Below is a small trained network, with its code and all its weights. Each question gives an input and a class and asks what happens when units are switched off, that is, made to give their printed mean instead of their output.

import numpy as np


def w(rows, s, z=0):
    codes = np.array(rows[::2]) - 128.0
    scale = np.full(codes.shape[1], s)
    scale[-1] = z or s
    return codes * scale


def norm(h):
    return h / np.sqrt((h * h).mean(-1, keepdims=True) + 1e-5)


def f(y):
    return y / 2 * (1 + np.tanh(0.7978845608 * (y + 0.044715 * y**3)))


def log_softmax(a):
    a = a - a.max(-1, keepdims=True)
    return a - np.log(np.exp(a).sum(-1, keepdims=True))


def net(x, mask):
    res = np.array(x, float).reshape(1, 6) / 4 @ E
    u = 0
    for l in range(3):
        y = f(norm(res) @ A[l][:, :-1].T + A[l][:, -1])
        res = res + np.where(mask[u : u + 9], y, B[l][:, -1]) @ B[l][:, :-1]
        u += 9
    return log_softmax(norm(res)[-1] @ U[:, :-1].T + U[:, -1])


A, B = {}, {}
E = w([
[232,138,186,89,169],'x0',
[116,189,200,197,98],'x1',
[55,180,160,22,161],'x2',
[128,127,132,130,132],'x3',
[129,129,128,128,127],'x4',
[104,139,118,176,254],'x5',
],0.008)
A[0] = w([
[146,132,183,172,124,42],'L0N1',
[168,150,160,122,74,88],'L0N2',
[224,7,53,239,105,2],'L0N3',
[61,50,83,141,120,115],'L0N4',
[102,210,231,212,94,35],'L0N5',
[129,188,125,54,138,95],'L0N6',
[129,255,226,219,98,42],'L0N7',
[133,73,78,101,173,69],'L0N8',
[232,120,205,85,163,58],'L0N9',
],0.0066,0.0079)
B[0] = w([
[174,99,120,123,158,55],'L0N1',
[135,131,113,115,110,115],'L0N2',
[171,100,168,218,107,255],'L0N3',
[153,109,103,138,116,197],'L0N4',
[117,18,139,129,148,169],'L0N5',
[104,129,163,116,120,169],'L0N6',
[122,6,157,101,139,226],'L0N7',
[133,107,170,127,141,121],'L0N8',
[141,186,98,157,120,207],'L0N9',
],0.014,0.0015)
A[1] = w([
[218,133,176,87,163,45],'L1N1',
[244,117,160,82,173,130],'L1N2',
[110,153,119,181,230,58],'L1N3',
[123,174,218,174,123,75],'L1N4',
[90,91,22,128,116,72],'L1N5',
[112,135,104,178,227,31],'L1N6',
[155,111,137,83,28,30],'L1N7',
[143,175,110,116,24,2],'L1N8',
[192,40,63,51,167,93],'L1N9',
],0.011,0.0035)
B[1] = w([
[67,149,68,197,93,195],'L1N1',
[1,115,54,179,78,254],'L1N2',
[215,79,70,62,133,192],'L1N3',
[84,44,81,131,144,158],'L1N4',
[67,165,133,168,145,178],'L1N5',
[203,98,106,85,130,184],'L1N6',
[178,84,67,62,192,185],'L1N7',
[181,138,106,59,125,161],'L1N8',
[47,27,160,143,137,224],'L1N9',
],0.0095,0.0052)
A[2] = w([
[129,46,189,113,111,104],'L2N1',
[114,27,191,150,114,167],'L2N2',
[234,119,156,202,111,96],'L2N3',
[6,188,61,184,95,132],'L2N4',
[164,85,120,138,254,95],'L2N5',
[146,126,28,184,219,253],'L2N6',
[67,34,192,135,118,101],'L2N7',
[52,190,180,34,194,149],'L2N8',
[155,114,93,66,29,35],'L2N9',
],0.0092,0.0036)
B[2] = w([
[90,104,79,124,185,161],'L2N1',
[70,131,130,123,158,212],'L2N2',
[130,90,192,131,125,168],'L2N3',
[150,197,89,151,122,235],'L2N4',
[119,127,119,90,117,174],'L2N5',
[133,189,165,85,130,254],'L2N6',
[64,121,75,133,165,200],'L2N7',
[167,67,248,218,68,209],'L2N8',
[144,146,115,114,186,149],'L2N9',
],0.014,0.0069)
U = w([
[21,59,126,162,181,164],'0',
[167,81,236,231,95,154],'1',
[206,122,126,25,164,179],'2',
[111,249,88,189,105,2],'3',
],0.013,0.0028)

Each question gives the input, the list of numbers given to net, and the class t.
The units are the neurons (one row each of A and B). Each row of codes is followed by its name. A weight is (code - 128) times the scale printed after its matrix; where a second scale follows, it is the last column's (A, B and U).
mask holds one flag per neuron, layer by layer. A switched-off neuron (its flag False) gives its mean, the last column of its row in B, instead of its output. The means were averaged over made-up inputs and are rounded, as every weight is.
A unit's drop is (log p(t) with every unit on - log p(t) with that unit switched off) / (log p(t) with every unit on - log p(t) with every unit switched off).
The circuit of an input: a set's keep is (log p(t) with only the set's units on - log p(t) with every unit switched off) / (log p(t) with every unit on - log p(t) with every unit switched off). Starting from the 12 units with the biggest drops (on a tie, the unit counted first), units are removed one at a time, each time the one whose removal leaves the highest keep (on an exact tie, the one counted first), for as long as the keep stays at least 0.8.
circuit, biggest first: the units of the circuit, biggest drop first
unit that matters most: the unit with the biggest drop
top k neurons: the k neurons with the biggest drops, biggest first
top k neurons in layer l: the k neurons of layer l with the biggest drops, biggest first
input [4,6,7,-5,7,-6], class 1: circuit, biggest first -> (L2N8)
input [7,6,1,5,8,5], class 3: circuit, biggest first -> (L1N2 L2N4)
input [-8,-6,5,-4,0,3], class 3: top 2 neurons -> (L2N4 L0N7)
input [-5,4,7,-8,-6,4], class 1: circuit, biggest first -> (L2N8 L1N2)
input [-7,-2,3,3,6,-7], class 2: top 4 neurons -> (L1N8 L1N7 L1N2 L1N1)
input [-7,7,8,-2,1,3], class 1: circuit, biggest first -> (L2N8 L1N2)
input [-3,-3,-5,8,2,-3], class 1: top 2 neurons -> (L0N3 L1N9)
input [-4,3,4,-7,3,5], class 2: top 3 neurons -> (L1N3 L1N6 L1N2)
input [6,5,7,6,-8,-5], class 1: top 2 neurons -> (L2N8 L1N9)
input [7,2,-4,6,-5,8], class 2: top 2 neurons -> (L1N3 L1N6)
input [4,4,-1,-3,0,-4], class 0: top 3 neurons -> (L0N7 L0N5 L1N7)
input [8,-4,-7,-7,-2,3], class 3: top 2 neurons in layer 2 -> (L2N8 L2N6)
input [8,-3,5,7,-8,0], class 3: top 2 neurons -> (L1N2 L1N1)
input [4,-8,-4,7,2,-4], class 0: circuit, biggest first -> (L1N9)
input [7,6,0,-1,8,-6], class 3: top 3 neurons in layer 1 -> (L1N2 L1N1 L1N9)
input [-2,0,8,4,-4,-7], class 1: top 2 neurons -> (L2N8 L1N3)
input [-5,7,8,5,-6,5], class 1: top 4 neurons -> (L2N8 L1N9 L1N2 L0N3)
input [-1,5,8,5,7,-8], class 1: top 2 neurons -> (L2N8 L1N3)
input [-6,0,4,8,-2,4], class 3: top 2 neurons in layer 0 -> (L0N4 L0N7)
input [2,8,-8,-6,6,-1], class 0: unit that matters most -> L0N7
input [2,-3,0,1,0,4], class 2: top 2 neurons in layer 1 -> (L1N3 L1N6)
input [-8,5,-6,6,2,3], class 3: top 2 neurons in layer 1 -> (L1N9 L1N5)
